In the rows, 128 means zero.
[123 140 150 173 144 150 245  83 109 116 125 154  93 162 142 121 178 176
 124 171 123 142 114 156 121 142 104 139 136 129 136 162 124] -> 0
[131 103 208 136 128  76 147 108  54 129 112 135 127  92 101 200 157 119
  88 140  92 104  86 186 156 146 149 132 133 140 104 170 126] -> 1
[ 78 173 158 180 116  94 146 134  90 134 169 127  97 131 141 144  93 128
 127 113 113 113 121  95  92 134 182 158  98 116  77 146 113] -> 2
[ 78 177 134 171 111  83 114 128  91 141 155 132 100 135 159 158  89 117
 120 118 118 113 114  79  92 121 193 154  96 120  82 130 115] -> 7
[102 174 176 185  59  88 107  97  69 119  89 183 118 145 133 158 112 103
 122 158 137 121  89 119 108 154  71  90 126 125 132 119 130] -> 3
[141  93 176 150 131 115 148 104  83 162 104 163 143 135 109 163 121 133
 116 152 112 103  90 179 165 131 150  85 153 130  98 187 135] -> 5
[145  94 204 144 110  77 134 110  51 138 110 133 147 103 111 204 157 113
 107 146  96 105  96 182 160 143 158 136 146 131 106 176 126] -> 7
[170 102 179 144 126 113 122 153 163 112 172 116 132 120 127  84 162 118
 128 132 132  93 155 131 149 124 132 140 138 109 133 129 166] -> 4
[141 103 223 141 115  74 157 119  49 140 120 119 130  97 106 197 158 128
 110 136  86  96 104 191 158 157 162 137 140 144 100 187 121] -> 2
[169 112 195 157 148 128 138 140 155 110 154 119 123  99 131  80 136 106
 109 140 121  99 165 104 150 133 136 130 151 101 103 146 175] -> 5
[146 106 219 143  99  88 142 109  42 132 105 142 146 101 121 197 154 117
  92 144 103  97 100 188 157 139 182 136 143 134  95 171 121] -> 6
[181 116 182 141 136 109 129 139 166 121 170 109 138 133 120  93 162 118
 132 123 128  88 177 123 162 122 116 134 138 116 122 139 163] -> 2
[ 83 170 151 180 125 109 167 125  86 132 154 143 101 147 142 142  90 126
 123 127 120 129 105  91  90 130 187 165  93 108  79 137 119] -> 0
[135 142 152 153 178 132 231  68 115 119 140 132  97 127 152 131 174 166
  76 165 116 111  93 149 124 127 134 143 138 145 157 173 112] -> 1
[100 166 183 182  61  94 112  91  84 125  96 194 129 140 131 151 111 103
 112 154 129 120 104 115 116 176  92  75 139 123 124 122 132] -> 5
[140 113 184 152 133  98 168 105  65 150  89 159 137 127 112 178 142 143
 108 162 111 102  82 186 156 134 170 104 138 139  89 172 132] -> 0
[ 62 178 129 182 135 121 184 123 116 147 130 177 112 133 175 139  93 119
  98 125 136 122  99 105  92 122 150 148 115 102  97 158 112] -> 5
[ 92 177 140 172 143 128 178 120 133 125 152 146  69 128 150 134  96 131
  91 124 126 115 121  97  95 127 167 162  96 118  80 133 121] -> 1
[ 70 163 158 175  78 116 160 114  88 119  92 176 102 135 127 157 103 109
 131 153 124 117  96 115 121 166  97  86 118 137  97 121 130] -> 5
[180 116 171 143 123  98 110 133 158 112 171 118 147 132 121 109 158  94
 124 132 134  88 159 109 157 116 118 143 136 112 128 131 165] -> 7
[129 134 158 162 178 145 252  62 102 117 141 127  94 139 155 122 175 156
 104 175 116 127 101 149 118 136 149 151 137 138 152 166 108] -> 0
[101 168 185 178  63  97 121  94  81 125  95 191 134 137 136 149 107 102
 117 154 129 116  99 118 116 177  90  80 138 123 124 127 134] -> 5
[138 132 149 156 172 150 248  79  96 120 138 131  96 148 156 120 177 156
 102 170 124 119 111 149 129 119 118 153 133 136 165 176 111] -> 3
[138 126 153 165 154 146 225  72 121 122 145 136  93 130 159 122 175 169
  92 169 113 115  91 163 116 140 164 142 141 135 164 174 103] -> 4
[ 74 170 157 173  90 107 150 104  92 104  96 168  91 122 116 162 113 117
 115 155 124 114  83 124 113 156  93  92 111 141 100 108 129] -> 1
[ 99 171 184 178  59  99 112  90  75 129  92 195 145 136 138 150 109 110
 112 149 132 124 101 121 111 174  93  79 144 122 128 122 128] -> 5
[ 88 170 135 176 139 145 214 130 129 135 148 166  86 147 164 124  94 127
 109 127 132 114 132 103 106 140 153 156 107 112  87 153 123] -> 5
[ 58 167 130 185 115 107 185 138 113 131 136 167 100 128 169 151  98 132
 107 133 132 115  79 132  87 128 170 161 101 108  97 156 108] -> 4
[142  98 208 137 106  71 122 112  48 136 117 124 142 102 112 207 149 102
 110 144  94  97 101 180 159 145 165 137 141 137  98 177 126] -> 7
[154 106 202 140 134  85 130  88  80 148  99 148 139 101 107 191 117 129
  88 134 109 106  86 171 137 134 157 111 156 135 110 171 132] -> 1
[ 72 157 163 175  55 102 158 124  95  97  95 168  93 127 127 172 117 115
 129 159 123 112  87 140 113 177 107 104 111 140 104 119 123] -> 4
[106 160 180 186  57  98 110  92  79 113 100 176 129 140 131 166 108  85
 129 162 127 113  95 122 118 174  95  96 130 118 118 118 129] -> 7
[146 112 181 154 114 107 136  87  63 150 103 163 144 134 118 177 136 140
 105 157 117  91  81 190 152 113 180  95 148 137  94 181 122] -> 6
[ 98 169 160 180  65 126 113  94  81 114  91 178 119 127 126 181  96 103
 123 157 135 112  95 134 111 165 114  94 136 133  84 121 119] -> 7
[ 81 169 150 180  77 103 147 117  75  99  93 166  90 144 124 166 108 104
 134 162 130 112 101 114 119 153  81  97 106 136  98 122 130] -> 3
[141  95 213 139 106  97 149 118  46 125 106 131 147 106 108 195 164 116
  98 147 103 103  92 184 161 127 164 139 147 131 103 178 122] -> 6
[ 87 166 175 175  75 148 136  97  88 124  85 191 108 133 134 151  96 104
 120 155 136 123 117 132 111 176  93  82 146 127  92 123 122] -> 5
[ 77 177 154 177 114  90 147 131  88 139 162 128  94 135 149 156  95 133
 120 113 111 110 121 102  98 136 190 156  95 122  71 149 107] -> 2
[178 115 179 139 122 120 121 135 148 105 167 119 152 136 131  88 164 105
 122 136 144  91 170 123 159 105 125 140 142 109 125 128 163] -> 6
[138  87 192 145 111  93 143 108  80 142  94 149 145 115 114 194 117 125
 114 148 111  99  77 187 143 141 165 107 155 132 113 180 124] -> 4
[ 82 169 134 180 122 124 194 143 131 119 150 154  70 129 162 136  99 134
 106 132 127 106 113 111  88 144 182 162  99 118  90 141 116] -> 4
[ 92 182 129 179 135 125 190 137 111 121 145 151  71 144 162 136  93 124
 110 131 138 111 135  95  97 125 150 164  94 118  84 140 123] -> 3
[ 96 166 178 181  65 108 128  90  83 124  89 196 129 142 139 153 107 107
 117 157 132 124 104 125 113 181  80  77 146 122 124 128 128] -> 5
[100 175 190 186  67  90 129  85  73 114  85 184 124 136 137 157 116 103
 118 166 134 128  93 125 101 178  97  94 136 123 123 111 128] -> 0
[177 123 176 167 118  95  88 126 148 119 175 109 128 123 137 101 152 111
 122 133 122 101 158 106 150 124 144 143 132 105 111 125 164] -> 7
[ 74 168 165 174  58  97 140 103  72 104  94 170 101 134 127 175 120 102
 123 159 127 109  88 127 114 149 121  97 113 142  99 114 117] -> 6
[137 107 213 145 120  76 158 117  40 140 103 141 135 108 114 194 155 123
 106 148  96 110  90 187 153 154 166 138 135 134  97 173 128] -> 0
[ 93 177 135 173 116 131 182 139 133 122 157 143  76 128 160 135  97 137
 104 127 124 103 104 105  89 139 193 167  93 126  90 138 115] -> 4
[144 105 173 148 143  92 141  95  84 153 103 161 135 115 105 177 125 140
  90 152 114  95  72 189 153 124 154  94 144 138 103 177 133] -> 1
[ 82 162 159 176  64 121 155 101  84  97  93 168 102 138 127 175 124 103
 128 161 131 112  88 134 120 152 104 103 119 139  98 118 116] -> 6
[ 62 180 131 179 130 107 175 119 112 146 133 171 118 128 174 145  92 122
  94 121 135 123  98 100  90 120 157 150 116 107  97 155 111] -> 5
[141 138 153 159 156 148 223  62  99 117 145 134 116 133 161 127 180 160
  88 165 126 114 102 152 121 116 161 149 148 137 156 168 101] -> 6
[180 124 195 157 143 111 127 144 135  88 156 102 121  96 137  91 136  93
 116 139 127  92 176 100 150 128 128 149 131 103 103 129 177] -> 3
[ 95 177 133 174 133 131 187 127 127 143 151 164  91 137 161 125  90 134
 103 117 124 118 126  94  98 138 174 153 102 114  87 144 124] -> 5
[ 86 181 136 170 148 123 181 136 127 129 144 150  64 124 154 135  98 133
  87 126 125 110 115  96  94 127 165 157  98 122  83 134 124] -> 1
[142  94 185 146 119  91 135 108  66 139 101 138 152 121 113 202 120 108
 123 148 112  98  99 170 157 136 150 114 154 131  99 172 130] -> 7
[184 125 180 158 129 106  93 142 151  97 166 107 123  95 131  98 143  99
 113 138 121  92 163  99 142 136 140 143 145 106 106 130 172] -> 7
[ 76 172 152 173 127  98 141 107  94 134 158 137  96 135 141 149  91 128
 101 117 120 124 102  87  90 119 176 152  95 118  90 127 113] -> 1
[154  98 167 145 124 107 134  91  79 153 102 148 149 132 113 182 133 126
 115 162 110  93  78 185 163 124 160  99 145 138 107 183 127] -> 7
[151 132 142 170 154 151 247  83 115 109 141 150  99 151 119 111 162 195
 113 166 114 143 123 147 119 143 143 142 130 125 126 171 134] -> 0
[ 94 174 139 175 130 129 193 126 125 135 154 162  88 137 157 131  85 126
 104 123 130 114 132  94 100 144 168 153 108 119  84 143 124] -> 5
